Below is a small trained network, with its code and all its weights. Each question gives an input and a class and asks what happens when units are switched off, that is, made to give their printed mean instead of their output.

import numpy as np


def w(rows, s, z=0):
    codes = np.array(rows[::2]) - 128.0
    scale = np.full(codes.shape[1], s)
    scale[-1] = z or s
    return codes * scale


def f(y):
    return y / 2 * (1 + np.tanh(0.7978845608 * (y + 0.044715 * y**3)))


def log_softmax(a):
    a = a - a.max(-1, keepdims=True)
    return a - np.log(np.exp(a).sum(-1, keepdims=True))


def net(x, mask):
    res = np.array(x, float).reshape(1, 7) / 4 @ E
    y = f(res @ A[0][:, :-1].T + A[0][:, -1])
    res = res + np.where(mask, y, B[0][:, -1]) @ B[0][:, :-1]
    return log_softmax(res[-1] @ U[:, :-1].T + U[:, -1])


A, B = {}, {}
E = w([
[146,109,129,147,205,1,89,174],'x0',
[155,99,21,85,92,134,58,119],'x1',
[102,140,86,153,140,123,135,93],'x2',
[65,51,161,42,192,148,98,78],'x3',
[123,129,122,131,129,129,128,125],'x4',
[187,156,149,180,206,196,38,88],'x5',
[34,124,103,203,138,178,82,235],'x6',
],0.0064)
A[0] = w([
[65,159,250,214,166,104,204,88,203],'neuron 0',
[169,152,187,165,187,182,63,99,139],'neuron 1',
[135,127,112,147,66,214,168,104,111],'neuron 2',
[117,141,182,163,202,72,163,132,161],'neuron 3',
[207,126,113,97,146,101,173,58,124],'neuron 4',
[110,168,122,68,82,246,146,126,111],'neuron 5',
[198,189,125,99,131,86,196,46,102],'neuron 6',
[119,145,99,115,103,213,192,75,107],'neuron 7',
[195,154,126,89,139,99,184,55,120],'neuron 8',
[149,100,88,135,217,61,139,170,166],'neuron 9',
[166,57,63,81,97,133,71,140,157],'neuron 10',
[120,117,26,141,146,112,124,85,230],'neuron 11',
[54,105,122,80,65,93,176,171,102],'neuron 12',
[207,125,126,89,114,102,142,57,134],'neuron 13',
[55,67,133,79,166,133,99,69,145],'neuron 14',
[182,254,73,188,73,115,172,176,152],'neuron 15',
[59,176,126,148,167,174,113,240,86],'neuron 16',
[69,81,96,65,78,76,198,170,120],'neuron 17',
[95,135,223,125,176,130,169,131,211],'neuron 18',
[196,122,135,160,181,198,56,105,100],'neuron 19',
[90,101,133,154,94,222,164,109,77],'neuron 20',
[75,147,113,170,130,160,115,192,115],'neuron 21',
[101,70,112,94,74,80,215,163,97],'neuron 22',
[186,199,96,192,124,74,155,173,163],'neuron 23',
[13,44,163,57,206,156,96,100,100],'neuron 24',
[171,104,47,80,97,119,20,146,228],'neuron 25',
[151,153,113,169,190,180,96,93,99],'neuron 26',
[35,77,148,63,193,131,118,75,181],'neuron 27',
[73,127,99,147,145,173,111,208,72],'neuron 28',
[67,145,94,161,138,165,94,184,92],'neuron 29',
[167,171,126,148,215,171,61,108,81],'neuron 30',
[129,153,191,192,206,127,163,55,197],'neuron 31',
[162,105,75,110,176,32,85,196,115],'neuron 32',
[143,90,43,79,91,124,44,116,197],'neuron 33',
[79,131,126,109,202,42,91,133,87],'neuron 34',
[178,120,175,96,172,31,87,189,249],'neuron 35',
[199,109,160,94,115,84,170,68,162],'neuron 36',
[55,138,107,86,66,59,169,141,98],'neuron 37',
[207,170,175,98,103,77,136,44,163],'neuron 38',
[128,122,149,92,53,248,156,114,111],'neuron 39',
],0.0063,0.002)
B[0] = w([
[88,125,100,83,41,255,199,146,253],'neuron 0',
[147,199,94,146,166,110,225,198,221],'neuron 1',
[124,68,179,174,187,27,114,14,183],'neuron 2',
[119,67,159,142,82,172,180,96,197],'neuron 3',
[62,87,78,95,165,150,94,210,178],'neuron 4',
[136,69,207,227,225,71,160,79,209],'neuron 5',
[62,76,62,78,137,78,38,191,186],'neuron 6',
[94,49,159,205,174,83,138,78,184],'neuron 7',
[64,83,64,96,153,115,73,197,179],'neuron 8',
[95,39,195,233,134,143,151,43,188],'neuron 9',
[105,129,164,142,69,185,184,143,182],'neuron 10',
[42,150,134,173,63,211,160,99,179],'neuron 11',
[189,210,122,125,235,114,167,174,193],'neuron 12',
[68,114,84,102,161,159,92,179,181],'neuron 13',
[152,197,182,87,112,105,101,106,204],'neuron 14',
[145,182,238,54,58,21,11,78,237],'neuron 15',
[94,71,80,54,157,152,68,201,223],'neuron 16',
[165,218,132,148,197,100,191,147,206],'neuron 17',
[91,167,130,105,31,197,152,105,208],'neuron 18',
[204,204,80,129,168,100,201,193,207],'neuron 19',
[134,48,127,138,179,93,110,79,181],'neuron 20',
[69,68,96,36,145,117,33,179,193],'neuron 21',
[181,192,86,139,202,93,189,172,187],'neuron 22',
[126,120,219,93,87,88,71,58,213],'neuron 23',
[167,187,186,51,81,80,42,96,251],'neuron 24',
[97,158,154,178,42,189,206,123,218],'neuron 25',
[177,189,104,118,170,117,148,142,180],'neuron 26',
[135,230,177,91,75,71,82,96,230],'neuron 27',
[92,57,69,28,173,108,56,172,189],'neuron 28',
[101,76,90,38,142,119,100,178,191],'neuron 29',
[160,182,99,127,190,96,210,142,201],'neuron 30',
[131,151,98,84,97,171,159,153,213],'neuron 31',
[159,36,183,209,153,150,191,49,194],'neuron 32',
[110,179,136,133,64,240,208,107,207],'neuron 33',
[122,79,225,150,143,92,122,91,173],'neuron 34',
[52,84,152,227,128,149,169,104,227],'neuron 35',
[56,108,74,109,148,126,89,192,185],'neuron 36',
[201,217,116,153,214,122,182,160,180],'neuron 37',
[19,64,84,95,151,135,90,202,200],'neuron 38',
[119,46,163,227,204,111,132,56,214],'neuron 39',
],0.0042,0.0045)
U = w([
[81,31,50,82,174,101,49,221,75],'0',
[150,8,198,240,202,70,157,54,85],'1',
[227,228,95,139,222,87,206,189,90],'2',
[105,137,134,156,86,120,142,133,253],'3',
[181,175,199,81,49,46,45,92,106],'4',
[117,109,120,140,2,210,212,143,99],'5',
],0.0072,0.0035)

Each question gives the input, the list of numbers given to net, and the class t.
The units are the neurons (one row each of A and B). Each row of codes is followed by its name. A weight is (code - 128) times the scale printed after its matrix; where a second scale follows, it is the last column's (A, B and U).
mask holds one flag per neuron, in row order. A switched-off neuron (its flag False) gives its mean, the last column of its row in B, instead of its output. The means were averaged over made-up inputs and are rounded, as every weight is.
A unit's drop is (log p(t) with every unit on - log p(t) with that unit switched off) / (log p(t) with every unit on - log p(t) with every unit switched off).
The circuit of an input: a set's keep is (log p(t) with only the set's units on - log p(t) with every unit switched off) / (log p(t) with every unit on - log p(t) with every unit switched off). Starting from the 12 units with the biggest drops (on a tie, the unit counted first), units are removed one at a time, each time the one whose removal leaves the highest keep (on an exact tie, the one counted first), for as long as the keep stays at least 0.8.
circuit, biggest first: the units of the circuit, biggest drop first
unit that matters most: the unit with the biggest drop
top k neurons: the k neurons with the biggest drops, biggest first
input [-8,7,2,6,-5,5,5], class 1: unit that matters most : neuron 5
input [-4,4,-6,1,-5,8,-6], class 2: circuit, biggest first : (neuron 19; neuron 1)
input [-4,8,-6,2,1,7,-5], class 5: circuit, biggest first : (neuron 25; neuron 33)
input [1,-8,-7,0,-5,6,-4], class 5: circuit, biggest first : (neuron 0; neuron 18; neuron 31)
input [-8,-6,-4,-4,-8,7,6], class 1: circuit, biggest first : (neuron 39; neuron 5)
input [8,8,6,0,3,-8,6], class 1: circuit, biggest first : (neuron 32; neuron 9)
input [3,5,-4,7,8,-3,5], class 4: circuit, biggest first : (neuron 24; neuron 27; neuron 14)
input [3,8,5,-2,0,5,-4], class 5: circuit, biggest first : (neuron 25; neuron 33; neuron 11)
input [-1,8,-5,6,-5,3,-5], class 5: circuit, biggest first : (neuron 33; neuron 25)
input [-6,1,-2,7,7,-6,1], class 4: top 3 neurons : (neuron 24; neuron 27; neuron 14)
input [2,-8,2,3,3,2,-7], class 5: circuit, biggest first : (neuron 0; neuron 18)
input [5,0,5,6,-7,-4,2], class 4: circuit, biggest first : (neuron 24; neuron 27)
input [8,7,0,-6,2,-8,3], class 1: top 2 neurons : (neuron 32; neuron 9)
input [-6,-2,5,-4,-3,0,-7], class 0: top neuron : (neuron 6)
input [6,-7,-3,8,4,8,7], class 2: top 3 neurons : (neuron 1; neuron 30; neuron 19)
input [-1,6,5,-2,0,-1,-4], class 5: top 2 neurons : (neuron 33; neuron 25)
input [6,-6,-5,-8,3,5,5], class 4: top 2 neurons : (neuron 15; neuron 23)
input [-8,8,4,5,-1,3,-4], class 1: top 3 neurons : (neuron 5; neuron 39; neuron 7)
input [6,-3,2,-1,-1,8,2], class 2: top 4 neurons : (neuron 1; neuron 19; neuron 30; neuron 26)
input [-2,1,-7,-7,7,1,-7], class 0: top neuron : (neuron 38)
